Below are the code and all the weights of a small trained network. Each question names an input and a class and asks about switching units off, where a switched-off unit gives its printed mean instead of its output.

import numpy as np


def w(rows, s, z=0):
    codes = np.array(rows[::2]) - 128.0
    scale = np.full(codes.shape[1], s)
    scale[-1] = z or s
    return codes * scale


def f(y):
    return y / 2 * (1 + np.tanh(0.7978845608 * (y + 0.044715 * y**3)))


def log_softmax(a):
    a = a - a.max(-1, keepdims=True)
    return a - np.log(np.exp(a).sum(-1, keepdims=True))


def net(x, mask):
    res = np.array(x, float).reshape(1, 8) / 4 @ E
    y = f(res @ A[0][:, :-1].T + A[0][:, -1])
    res = res + np.where(mask, y, B[0][:, -1]) @ B[0][:, :-1]
    return log_softmax(res[-1] @ U[:, :-1].T + U[:, -1])


A, B = {}, {}
E = w([
[126,134,135,118,122,148],'x0',
[129,128,124,135,128,124],'x1',
[179,2,104,168,165,224],'x2',
[128,134,137,116,122,145],'x3',
[125,124,115,134,130,118],'x4',
[55,175,175,198,237,174],'x5',
[124,124,108,145,129,115],'x6',
[223,225,46,88,190,154],'x7',
],0.0088)
A[0] = w([
[78,207,169,106,98,64,105],'N0',
[70,155,148,155,216,140,51],'N1',
[98,170,140,162,176,140,72],'N2',
[96,160,119,128,110,105,51],'N3',
[166,163,90,129,150,124,41],'N4',
[155,73,120,130,160,158,10],'N5',
[164,121,100,121,50,120,60],'N6',
[195,105,111,110,13,94,103],'N7',
[157,69,119,118,163,157,6],'N8',
[98,64,132,118,142,158,45],'N9',
[172,117,126,114,44,93,58],'N10',
[161,121,111,124,59,111,76],'N11',
[107,157,128,129,126,99,11],'N12',
[101,209,133,120,91,99,72],'N13',
[83,180,128,101,109,96,81],'N14',
[89,177,143,141,91,86,47],'N15',
[85,141,152,142,171,141,33],'N16',
[80,148,86,147,155,160,39],'N17',
[158,47,109,168,150,191,3],'N18',
[249,242,71,107,179,137,41],'N19',
[93,182,138,120,95,97,65],'N20',
[171,139,122,131,156,106,6],'N21',
[28,65,185,147,46,88,67],'N22',
[72,86,194,146,69,102,14],'N23',
[58,174,184,190,200,143,116],'N24',
[140,129,101,126,62,124,1],'N25',
],0.012,0.0015)
B[0] = w([
[210,126,100,174,133,109,208],'N0',
[132,84,121,57,142,117,210],'N1',
[142,105,117,75,136,131,181],'N2',
[153,137,139,139,140,152,147],'N3',
[91,158,135,134,89,144,161],'N4',
[178,136,127,158,131,122,185],'N5',
[122,107,130,83,172,133,177],'N6',
[139,108,145,44,184,108,221],'N7',
[177,130,128,166,133,118,185],'N8',
[146,143,122,181,125,110,183],'N9',
[126,99,128,71,155,117,187],'N10',
[141,118,133,71,140,124,171],'N11',
[152,122,138,137,124,147,142],'N12',
[187,121,119,157,147,156,182],'N13',
[179,122,124,155,132,137,172],'N14',
[159,102,143,181,137,143,172],'N15',
[115,121,121,91,145,127,171],'N16',
[123,121,164,103,123,115,156],'N17',
[215,138,123,179,133,145,236],'N18',
[5,168,136,185,66,117,247],'N19',
[176,122,134,162,133,124,170],'N20',
[107,122,150,134,111,169,138],'N21',
[21,181,137,174,78,144,253],'N22',
[58,178,110,146,78,133,213],'N23',
[114,99,133,34,163,113,238],'N24',
[128,87,113,103,123,106,154],'N25',
],0.024,0.012)
U = w([
[9,192,128,151,61,134,249],'0',
[105,68,127,2,186,94,122],'1',
[231,128,98,219,145,143,25],'2',
],0.0071,0.0012)

Each question gives the input, the list of numbers given to net, and the class t.
The units are the neurons (one row each of A and B). Each row of codes is followed by its name. A weight is (code - 128) times the scale printed after its matrix; where a second scale follows, it is the last column's (A, B and U).
mask holds one flag per neuron, in row order. A switched-off neuron (its flag False) gives its mean, the last column of its row in B, instead of its output. The means were averaged over made-up inputs and are rounded, as every weight is.
A unit's drop is (log p(t) with every unit on - log p(t) with that unit switched off) / (log p(t) with every unit on - log p(t) with every unit switched off).
The circuit of an input: a set's keep is (log p(t) with only the set's units on - log p(t) with every unit switched off) / (log p(t) with every unit on - log p(t) with every unit switched off). Starting from the 12 units with the biggest drops (on a tie, the unit counted first), units are removed one at a time, each time the one whose removal leaves the highest keep (on an exact tie, the one counted first), for as long as the keep stays at least 0.8.
circuit, biggest first: the units of the circuit, biggest drop first
most important unit: the unit with the biggest drop
top k neurons: the k neurons with the biggest drops, biggest first
drop of u: that unit's drop, to one decimal
input [-7,8,-8,8,-1,-5,-1,6], class 2: top 3 neurons	N0, N13, N22
input [-6,3,-4,2,-7,-5,5,-1], class 1: circuit, biggest first	N7
input [-8,5,-6,-3,-5,6,5,5], class 1: top 4 neurons	N24, N1, N22, N18
input [-8,-5,-7,-1,4,6,-6,5], class 2: top 2 neurons	N0, N13
input [5,-6,7,-2,6,8,-3,-7], class 1: top 4 neurons	N24, N1, N19, N16
input [5,5,2,6,-8,-8,-2,8], class 0: top 2 neurons	N19, N24
input [-4,-3,6,-6,2,-7,-4,-8], class 0: top 2 neurons	N22, N23
input [6,-1,0,5,5,-5,-5,5], class 0: top 2 neurons	N19, N24
input [-8,3,2,4,-6,7,-5,6], class 1: top 4 neurons	N22, N24, N1, N2
input [6,4,-3,6,0,-4,7,3], class 1: top 2 neurons	N22, N7
input [-6,3,-6,-6,-1,3,-3,5], class 2: top 4 neurons	N0, N22, N13, N23
input [-8,3,7,0,6,7,6,7], class 0: top 4 neurons	N19, N7, N4, N0
input [3,7,2,6,-6,-6,-8,7], class 0: drop of N19	7.4
input [-7,-4,-8,-5,-2,-7,2,-4], class 2: most important unit	N0
input [2,1,6,4,-3,5,-2,-3], class 2: drop of N10	0.1
input [-7,8,6,6,2,2,3,-4], class 2: drop of N18	0.2
